Where the symbols take the points:
at | + ~ ! ^
z941 | z734 z760 z877 z741
z53 | z617 z191 z157 z124
z617 | z120 z124 z777 z277
z647 | z760 z589 z793 z672
z890 | z989 z123 z781 z282
z335 | z924 z115 z928 z272
z746 | z933 z781 z865 z432
z429 | z304 z865 z103 z439
z606 | z993 z924 z794 z563
z115 | z272 z731 z105 z24
z989 | z865 z282 z432 z835
z15 | z877 z793 z741 z386
z387 | z578 z667 z924 z928
z667 | z928 z109 z272 z105
z794 | z123 z371 z662 z606
z157 | z777 z699 z277 z53
z835 | z746 z762 z989 z781
z123 | z282 z606 z226 z993
z226 | z890 z794 z762 z123
z294 | z793 z120 z672 z565
z738 | z157 z441 z124 z699
z276 | z589 z157 z120 z777
z760 | z741 z672 z386 z771
z924 | z563 z272 z371 z387
z272 | z387 z24 z335 z667
z793 | z386 z565 z771 z647
z777 | z975 z53 z276 z617
z124 | z277 z509 z53 z738
z877 | z109 z386 z731 z941
z282 | z835 z993 z890 z762
z734 | z115 z741 z109 z731
z304 | z248 z439 z692 z159
z662 | z226 z578 z993 z794
z371 | z606 z335 z578 z924
z432 | z284 z890 z746 z989
z771 | z15 z294 z760 z793
z191 | z124 z248 z699 z509
z109 | z105 z941 z24 z734
z159 | z298 z933 z304 z103
z589 | z672 z777 z565 z975
z762 | z781 z662 z282 z226
z993 | z762 z563 z123 z662
z439 | z159 z746 z429 z933
z731 | z24 z15 z734 z877
z120 | z565 z277 z975 z276
z24 | z667 z877 z115 z109
z781 | z432 z226 z835 z890
z298 | z441 z103 z248 z692
z578 | z794 z928 z563 z371
z277 | z276 z738 z617 z157
z563 | z662 z387 z606 z578
z509 | z738 z298 z191 z441
z975 | z294 z617 z589 z120
z441 | z699 z692 z509 z255
z105 | z335 z734 z667 z115
z699 | z53 z255 z738 z191
z741 | z731 z771 z941 z15
z865 | z439 z835 z284 z746
z103 | z692 z284 z159 z429
z928 | z371 z105 z387 z335
z565 | z647 z276 z294 z589
z248 | z509 z159 z255 z298
z933 | z103 z432 z439 z284
z386 | z941 z647 z15 z760
z672 | z771 z975 z647 z294
z284 | z429 z989 z933 z865
z692 | z255 z429 z298 z304
z255 | z191 z304 z441 z248

The rows follow the links: the fewer symbols apart two points are, the more alike their rows tend to be.

Each row is also shifted at random along 5 hidden directions that mean nothing.

The rows of 68 points, shuffled:
Each row stands for one point.
r1: -70,36,52,-49,-63,-34,9,-45,-25,-1,-2,52,-17,-13,104,87,-52,11,19,26,-29,-112,-67,66,64,40,-4,-44,-14
r2: 28,-88,-30,43,34,-90,56,-99,-16,-33,-99,37,0,-14,146,45,-80,-120,19,124,100,-102,-40,1,26,86,-56,21,30
r3: 151,-5,40,-37,2,-11,-9,14,-100,127,-20,-101,54,45,15,40,-14,52,17,-36,-62,65,43,62,83,47,-44,-87,41
r4: -77,149,-1,-52,26,111,-61,-36,72,77,50,-9,36,13,-75,-29,33,86,-81,-124,-79,20,107,16,-20,-35,25,70,-55
r5: 168,33,33,-15,-81,-44,30,75,-56,-16,3,-66,21,-28,4,8,-20,6,61,-7,-41,-62,-54,-2,65,17,9,-143,55
r6: 43,-16,-18,-102,-54,43,30,-106,25,49,-107,-66,128,-16,35,-41,-52,35,16,-60,-62,-144,49,10,61,69,-70,16,12
r7: -10,-179,-45,42,-8,114,29,70,16,-48,-124,-66,59,65,-49,-29,39,87,4,-1,56,-194,42,-96,-65,17,-32,-10,-19
r8: 124,-43,39,-32,-16,66,11,-3,-51,73,-67,-76,35,56,88,99,67,110,37,-46,-37,30,117,88,13,56,-75,35,-76
r9: 90,106,-89,87,47,46,-6,90,113,-89,49,-52,39,-41,-155,-128,38,-76,-48,-38,45,-52,36,-138,-85,-70,87,-25,20
r10: -370,-6,-29,-39,48,46,-3,-115,48,91,-38,93,9,-2,66,37,-6,124,-63,-61,13,43,75,53,-78,17,-4,166,-124
r11: 22,-66,-22,-80,-51,28,36,-59,23,13,-61,-59,99,-50,-5,-58,1,38,47,-78,-65,6,48,-2,27,19,-42,63,-7
r12: 72,66,-56,8,43,81,11,-16,41,66,-83,-96,95,34,-8,-8,-11,49,-67,-76,17,-183,109,-20,-22,55,-20,-38,-22
r13: -111,87,-49,74,73,-28,9,33,1,65,-12,4,2,4,36,62,-4,37,-60,-27,89,-46,45,3,-67,31,41,-44,-73
r14: -81,-136,96,-122,-53,39,-56,-27,-88,76,48,13,-29,44,-47,-20,49,95,48,-29,-145,307,-1,74,58,-58,-47,106,20
r15: 66,227,-9,64,114,8,-17,7,3,129,40,-20,-26,17,141,186,57,62,-65,-44,57,47,138,125,-48,45,32,-4,-142
r16: 94,-18,0,-92,-31,20,24,-141,33,29,-75,-42,89,-27,51,-39,-43,-17,26,-26,-64,-63,46,26,64,55,-77,57,21
r17: -51,15,-2,66,20,8,-20,39,38,-108,38,78,-73,23,-25,9,1,-77,-38,78,56,-114,-68,-64,-30,-44,38,-20,19
r18: 211,61,-25,-30,-21,111,23,-95,127,-96,-79,-39,76,-23,44,-30,11,-55,1,-9,-18,-243,78,-29,-2,41,-48,68,-26
r19: -120,-90,82,-104,-128,100,-43,62,-60,18,-30,-26,35,92,-147,-72,-23,137,0,-68,-123,-160,-74,-52,75,-31,-24,-119,72
r20: -168,1,-64,53,25,16,15,0,73,-53,-14,52,-8,-25,-15,-27,-21,-4,-40,9,78,-100,-15,-71,-76,-12,44,29,-48
r21: -154,62,-39,47,83,54,-48,-17,97,-33,58,78,-37,4,-80,-72,20,-45,-97,0,38,52,38,-55,-84,-68,50,103,-16
r22: 48,-161,50,1,-48,-91,39,-6,-94,-42,-38,32,-57,8,127,92,-10,-36,96,109,24,48,-76,58,54,48,-47,0,22
r23: -41,75,-23,-88,-94,-41,29,-95,111,-116,33,42,58,-140,-47,-135,-70,-97,35,-22,-63,-95,-87,-58,50,-37,37,36,58
r24: -47,31,-4,56,35,89,-51,78,31,-23,50,7,-43,43,-63,4,85,53,-48,-19,12,37,51,-34,-77,-62,45,38,-62
r25: 151,-335,-41,75,30,12,62,25,-34,-67,-137,-55,18,37,50,-18,88,-13,88,83,90,115,68,-36,-65,32,-95,139,-20
r26: -106,-113,23,40,26,-23,-9,18,-101,74,-75,23,-33,127,30,79,-62,40,-48,68,68,-123,-42,-1,24,60,-48,-100,49
r27: 9,90,-11,128,54,-41,-19,169,-34,-20,81,6,-82,26,-35,64,32,-27,-34,37,94,-6,-41,-24,-64,-27,87,-142,-14
r28: -116,-97,7,-6,14,14,0,-118,21,-41,-79,96,-27,49,87,30,-55,-54,-24,92,52,-161,-42,-11,9,54,-56,71,9
r29: 152,49,-45,68,60,-10,38,11,60,-45,17,-20,-15,-67,90,68,93,-32,34,12,59,114,92,36,-75,-3,13,107,-103
r30: 104,34,-5,-22,21,85,-25,-30,67,-21,4,-18,20,4,-41,-40,56,-14,-29,-29,-43,30,80,-11,-22,-30,-19,91,-18
r31: -6,25,-3,24,-21,-122,36,8,-48,-13,8,19,-25,-47,97,73,-46,-36,54,50,38,-38,-65,30,25,45,23,-81,-8
r32: 172,-81,3,9,-39,46,6,72,-22,-37,-3,-79,18,-1,-45,-25,87,19,56,-16,-37,95,33,-13,-3,-31,-18,14,6
r33: 87,79,18,-26,-10,-137,42,-3,-114,152,-6,-78,52,-42,112,104,-62,42,47,-37,-18,71,-4,116,82,86,-3,-140,6
r34: -190,96,2,-107,-29,45,-41,11,19,84,125,-10,37,-55,-185,-130,15,113,-29,-157,-147,228,23,1,5,-98,62,46,7
r35: -88,-109,6,28,22,85,-20,32,19,-33,-4,25,-42,31,-25,4,100,78,-4,-11,11,96,57,-12,-78,-52,-3,130,-83
r36: 69,84,59,-68,-7,-2,-33,22,-95,149,59,-64,18,42,-23,41,2,87,-7,-85,-103,120,33,86,75,4,-12,-75,24
r37: -49,94,-35,72,44,-98,-14,70,-2,-36,90,41,-44,-40,-84,-64,-55,-124,-35,43,68,24,-113,-72,-17,-46,97,-106,85
r38: -245,-91,8,-26,13,-20,-8,-102,-16,23,-44,98,-31,24,46,6,-66,-1,-19,36,18,-5,-36,16,5,25,-23,79,-2
r39: 37,25,-35,93,-5,-90,11,117,-27,-44,-10,-25,-3,9,-53,-31,-96,-78,-27,57,96,-225,-123,-108,17,18,55,-227,109
r40: -103,-118,-14,56,60,116,-44,68,-48,70,-115,-38,14,184,-59,18,-12,109,-100,1,71,-238,41,-64,-45,45,-42,-103,9
r41: 139,-52,-4,-36,-40,73,11,-36,91,-116,17,7,4,-54,-23,-70,87,-66,53,0,-60,118,38,-18,-30,-62,-21,177,-22
r42: 106,21,50,-15,11,-115,-16,-50,-58,7,77,46,-83,-29,89,51,-15,-104,51,79,-29,214,-64,98,72,3,-16,29,39
r43: -95,73,34,-76,-38,-20,-31,-31,-16,37,20,19,14,9,-63,-53,-94,-14,-39,-19,-52,-93,-81,-20,78,7,13,-105,87
r44: -150,1,84,-71,-47,-40,-24,-57,-38,9,64,100,-73,-10,49,47,-15,17,35,16,-72,123,-76,77,48,-18,-4,54,-11
r45: 137,-141,6,-81,-102,-62,90,-153,44,-123,-102,13,52,-106,146,-21,-38,-100,146,61,-41,-62,-41,35,71,60,-77,120,17
r46: 47,-46,39,-30,-48,-39,-10,-37,8,-111,7,66,-42,6,1,-43,-52,-115,18,84,-21,-92,-116,-39,74,-12,-11,-20,95
r47: -78,76,-72,11,11,111,-17,34,104,-25,-33,-50,89,1,-153,-130,-10,38,-95,-100,9,-210,54,-129,-65,-31,48,-34,5
r48: 38,-12,-27,67,5,3,35,-23,67,-133,-73,52,-36,-5,99,48,-13,-93,1,101,104,-265,-39,-39,-28,41,-11,10,-25
r49: -295,20,47,-31,24,39,-44,-79,-4,67,10,114,-66,52,57,75,-27,86,-63,0,1,-33,-11,55,-7,10,0,62,-71
r50: 82,133,3,73,-11,-121,-3,129,4,-111,144,29,-84,-71,-84,-45,-25,-141,2,61,34,27,-151,-73,12,-73,120,-146,85
r51: -33,44,-51,111,129,-46,-48,43,71,-66,147,79,-113,-49,-119,-92,54,-141,-54,46,72,343,0,-55,-106,-133,85,122,11
r52: 137,-19,-34,-13,-41,10,19,57,0,-13,-23,-106,79,-30,-72,-73,15,16,37,-55,-34,-27,17,-52,13,-5,9,-50,36
r53: 236,112,38,-2,-26,-26,-24,70,-35,-4,81,-65,-2,-14,-65,-10,5,-60,20,-6,-57,32,-42,-2,72,-32,26,-124,79
r54: -77,21,8,52,22,25,-35,32,15,-60,15,74,-76,52,-26,12,-24,-48,-57,74,55,-147,-65,-44,-17,-19,28,-46,19
r55: -91,-95,59,-82,-29,-91,21,-52,-139,140,-18,-11,8,5,70,61,-40,81,62,-18,-59,193,-18,118,77,54,-53,-8,15
r56: -51,-33,-14,59,31,113,-66,57,98,-138,67,70,-81,36,-156,-108,75,-61,-60,28,18,58,-2,-114,-93,-123,45,112,10
r57: -53,-136,23,-69,-105,-24,9,15,-20,-69,5,6,18,-37,-108,-115,-22,-14,71,2,-77,32,-104,-74,49,-51,2,-5,96
r58: -74,-237,-39,63,11,-2,51,-16,23,-127,-107,42,-22,18,49,-19,14,-45,39,103,106,-68,-23,-72,-68,14,-44,105,-18
r59: 117,-4,-29,20,57,70,-25,21,24,21,-16,-64,32,54,-66,-52,40,-4,-44,-26,13,24,85,-43,-28,-8,-16,19,20
r60: -134,-2,-3,2,69,81,-30,-94,59,18,-14,72,-23,30,48,25,39,31,-62,-5,20,29,90,35,-67,-7,-17,157,-91
r61: -48,81,-43,16,52,72,-17,64,-13,136,-36,-101,90,54,-71,-6,1,129,-90,-122,3,-88,101,-22,-47,24,16,-98,-46
r62: -201,40,-3,-25,-41,-62,24,-39,16,-21,10,77,-4,-67,36,2,-65,1,2,6,8,-79,-79,7,12,13,29,-11,-16
r63: 66,178,61,-68,-66,-56,16,-11,-44,85,84,-21,13,-66,83,92,12,69,48,-73,-106,118,8,134,68,15,21,-48,-53
r64: 28,232,-37,-67,-48,41,29,-29,119,-1,43,-47,104,-118,-26,-46,10,47,-4,-142,-81,-103,61,5,5,-17,55,-12,-60
r65: -2,240,-24,108,86,-120,10,63,2,49,132,34,-74,-86,107,138,44,-7,-25,-9,84,163,38,95,-61,-4,109,-23,-133
r66: -71,143,63,-49,-16,-58,-27,27,-145,220,19,-49,20,88,45,136,-87,131,-47,-66,-40,-88,-23,110,102,87,-4,-243,16
r67: -114,167,14,-108,-34,-52,5,-142,45,47,36,49,41,-88,34,-22,-103,-7,-9,-56,-66,-45,-42,55,78,20,22,4,12
r68: 38,-221,23,-41,-58,43,23,55,-58,13,-46,-72,26,32,-26,-32,85,99,91,-28,-73,162,37,13,-1,-7,-65,62,-15

Some points, each with its row:
z762 r64
z781 r41
z606 r3
z277 r65
z662 r6
z115 r55
z294 r38
z24 r67
z157 r58
z741 r1
z672 r2
z123 r11
z120 r54
z109 r43
z989 r18
z578 r14
z731 r42
z699 r51
z777 r48
z272 r57
z647 r37
z284 r12
z248 r56

Row, symbols taken left to right, then the row they reach:
r10 ^ + +: r27
r22 ~ + ^: r31
r46 ! ! ~ ~: r62
r52 ~ ~: r53
r50 ~ ~ ^ !: r28
r32 ~ ^ ~: r36
r34 ^ ~ ~: r5
r23 + !: r63
r26 ! +: r39
r13 ^ + + !: r17
r68 ^ ~ + ~: r16

